Below are the code and all the weights of a small trained network. Each question names an input and a class and asks about switching units off, where a switched-off unit gives its printed mean instead of its output.

import numpy as np


def w(rows, s, z=0):
    codes = np.array(rows[::2]) - 128.0
    scale = np.full(codes.shape[1], s)
    scale[-1] = z or s
    return codes * scale


def norm(h):
    return h / np.sqrt((h * h).mean(-1, keepdims=True) + 1e-5)


def f(y):
    return np.maximum(y, 0)


def log_softmax(a):
    a = a - a.max(-1, keepdims=True)
    return a - np.log(np.exp(a).sum(-1, keepdims=True))


def net(x, mask):
    res = np.array(x, float).reshape(1, 5) / 4 @ E
    u = 0
    for l in range(3):
        y = f(norm(res) @ A[l][:, :-1].T + A[l][:, -1])
        res = res + np.where(mask[u : u + 13], y, B[l][:, -1]) @ B[l][:, :-1]
        u += 13
    return log_softmax(norm(res)[-1] @ U[:, :-1].T + U[:, -1])


A, B = {}, {}
E = w([
[219,70,1,78],'x0',
[103,129,126,129],'x1',
[166,131,127,136],'x2',
[47,62,133,213],'x3',
[129,241,44,167],'x4',
],0.0069)
A[0] = w([
[36,45,109,129,180],'0.n1',
[225,129,47,56,76],'0.n2',
[117,129,205,112,105],'0.n3',
[211,129,139,228,140],'0.n4',
[44,158,186,197,110],'0.n5',
[167,137,142,179,156],'0.n6',
[3,117,83,123,128],'0.n7',
[221,133,177,121,186],'0.n8',
[116,225,137,94,208],'0.n9',
[140,77,123,103,106],'0.n10',
[125,177,83,254,196],'0.n11',
[91,152,52,176,5],'0.n12',
[121,68,127,193,101],'0.n13',
],0.0093,0.0027)
B[0] = w([
[220,92,120,156,221],'0.n1',
[149,77,111,120,253],'0.n2',
[156,142,137,203,191],'0.n3',
[89,75,118,106,163],'0.n4',
[113,126,140,143,245],'0.n5',
[94,187,172,143,153],'0.n6',
[154,131,134,95,197],'0.n7',
[36,103,138,153,196],'0.n8',
[255,193,142,142,222],'0.n9',
[102,88,142,81,163],'0.n10',
[44,129,149,45,241],'0.n11',
[88,90,105,124,177],'0.n12',
[198,77,142,163,180],'0.n13',
],0.007,0.0057)
A[1] = w([
[131,140,184,124,15],'1.n1',
[85,117,168,139,99],'1.n2',
[70,135,127,112,72],'1.n3',
[98,185,75,93,71],'1.n4',
[130,58,107,140,229],'1.n5',
[105,218,107,157,205],'1.n6',
[84,114,92,150,72],'1.n7',
[103,61,139,56,123],'1.n8',
[114,100,141,10,46],'1.n9',
[221,91,175,193,127],'1.n10',
[46,104,179,106,251],'1.n11',
[159,97,175,145,140],'1.n12',
[164,99,123,180,190],'1.n13',
],0.013,0.0022)
B[1] = w([
[125,147,42,136,175],'1.n1',
[135,70,81,254,188],'1.n2',
[166,160,184,236,153],'1.n3',
[70,50,159,191,182],'1.n4',
[34,204,148,87,244],'1.n5',
[185,140,188,87,203],'1.n6',
[112,111,208,42,153],'1.n7',
[123,208,154,74,223],'1.n8',
[70,106,160,126,194],'1.n9',
[92,114,121,232,254],'1.n10',
[196,178,60,237,233],'1.n11',
[68,221,128,246,214],'1.n12',
[62,94,179,109,193],'1.n13',
],0.0056,0.0063)
A[2] = w([
[114,8,141,197,146],'2.n1',
[170,126,155,221,165],'2.n2',
[148,181,142,141,111],'2.n3',
[119,24,88,159,112],'2.n4',
[165,148,36,122,136],'2.n5',
[119,66,154,104,86],'2.n6',
[80,192,110,138,158],'2.n7',
[172,82,183,160,243],'2.n8',
[146,234,106,161,97],'2.n9',
[174,71,160,98,119],'2.n10',
[97,169,95,100,253],'2.n11',
[165,200,174,140,135],'2.n12',
[150,143,120,59,174],'2.n13',
],0.012,0.004)
B[2] = w([
[237,170,141,24,224],'2.n1',
[82,115,63,144,254],'2.n2',
[181,217,69,60,171],'2.n3',
[142,237,192,71,176],'2.n4',
[196,59,176,188,171],'2.n5',
[108,157,84,100,151],'2.n6',
[125,104,107,77,198],'2.n7',
[101,137,90,78,208],'2.n8',
[183,97,73,91,205],'2.n9',
[82,145,110,120,146],'2.n10',
[202,2,185,134,198],'2.n11',
[28,183,80,66,200],'2.n12',
[112,26,208,226,181],'2.n13',
],0.0073,0.0079)
U = w([
[60,168,70,170,217],'0',
[138,159,129,48,189],'1',
[64,7,166,71,162],'2',
[200,27,126,167,52],'3',
[47,111,178,254,5],'4',
],0.013,0.0028)

Each question gives the input, the list of numbers given to net, and the class t.
The units are the neurons (one row each of A and B). Each row of codes is followed by its name. A weight is (code - 128) times the scale printed after its matrix; where a second scale follows, it is the last column's (A, B and U).
mask holds one flag per neuron, layer by layer. A switched-off neuron (its flag False) gives its mean, the last column of its row in B, instead of its output. The means were averaged over made-up inputs and are rounded, as every weight is.
A unit's drop is (log p(t) with every unit on - log p(t) with that unit switched off) / (log p(t) with every unit on - log p(t) with every unit switched off).
The circuit of an input: a set's keep is (log p(t) with only the set's units on - log p(t) with every unit switched off) / (log p(t) with every unit on - log p(t) with every unit switched off). Starting from the 12 units with the biggest drops (on a tie, the unit counted first), units are removed one at a time, each time the one whose removal leaves the highest keep (on an exact tie, the one counted first), for as long as the keep stays at least 0.8.
units of the circuit, in order: the units of the circuit, biggest drop first
unit that matters most: the unit with the biggest drop
top k neurons: the k neurons with the biggest drops, biggest first
k most important neurons of layer l: the k neurons of layer l with the biggest drops, biggest first
drop of u: that unit's drop, to one decimal
input [1,-5,7,-5,-6], class 2: units of the circuit, in order -> 1.n8, 1.n9, 2.n1, 0.n1
input [0,-1,5,1,-5], class 4: units of the circuit, in order -> 1.n12
input [-2,-2,1,7,-8], class 4: top 2 neurons -> 1.n12, 1.n10
input [8,1,2,2,1], class 2: top 3 neurons -> 0.n9, 1.n11, 1.n5
input [-4,4,-5,-1,1], class 1: units of the circuit, in order -> 0.n9, 2.n9
input [-1,0,5,0,5], class 1: 3 most important neurons of layer 1 -> 1.n10, 1.n6, 1.n2
input [2,-6,6,2,8], class 2: top 3 neurons -> 0.n11, 1.n2, 1.n10
input [-1,-7,-4,2,-8], class 4: top 2 neurons -> 1.n12, 1.n10
input [1,0,-6,-4,0], class 2: 2 most important neurons of layer 1 -> 1.n2, 1.n11
input [-2,-6,-8,1,-6], class 4: 3 most important neurons of layer 0 -> 0.n1, 0.n11, 0.n3
input [2,-8,-8,-5,8], class 3: 2 most important neurons of layer 2 -> 2.n5, 2.n13
input [6,-3,2,-8,-1], class 2: top 2 neurons -> 1.n11, 0.n8
input [5,-1,2,6,2], class 2: top 3 neurons -> 0.n11, 1.n5, 0.n9
input [2,2,4,4,-4], class 1: units of the circuit, in order -> 2.n1
input [1,-7,7,8,5], class 2: 3 most important neurons of layer 1 -> 1.n7, 1.n10, 1.n12
input [-1,6,-8,4,-6], class 4: 2 most important neurons of layer 2 -> 2.n12, 2.n3
input [-1,-3,8,7,-6], class 4: 3 most important neurons of layer 1 -> 1.n12, 1.n10, 1.n5
input [3,1,-8,6,-5], class 1: 2 most important neurons of layer 2 -> 2.n1, 2.n4
input [3,6,-6,4,-2], class 1: top 2 neurons -> 0.n1, 2.n1
input [-5,-7,4,-3,8], class 1: unit that matters most -> 0.n9
input [-5,6,-6,-2,5], class 1: drop of 0.n9 -> 0.6
input [0,6,5,-3,-7], class 0: 2 most important neurons of layer 1 -> 1.n11, 1.n12
input [-6,2,-2,0,-5], class 0: drop of 2.n11 -> 0.2
input [3,5,8,-5,1], class 3: drop of 0.n11 -> 0.3
input [7,0,1,-8,-3], class 2: 2 most important neurons of layer 1 -> 1.n11, 1.n9
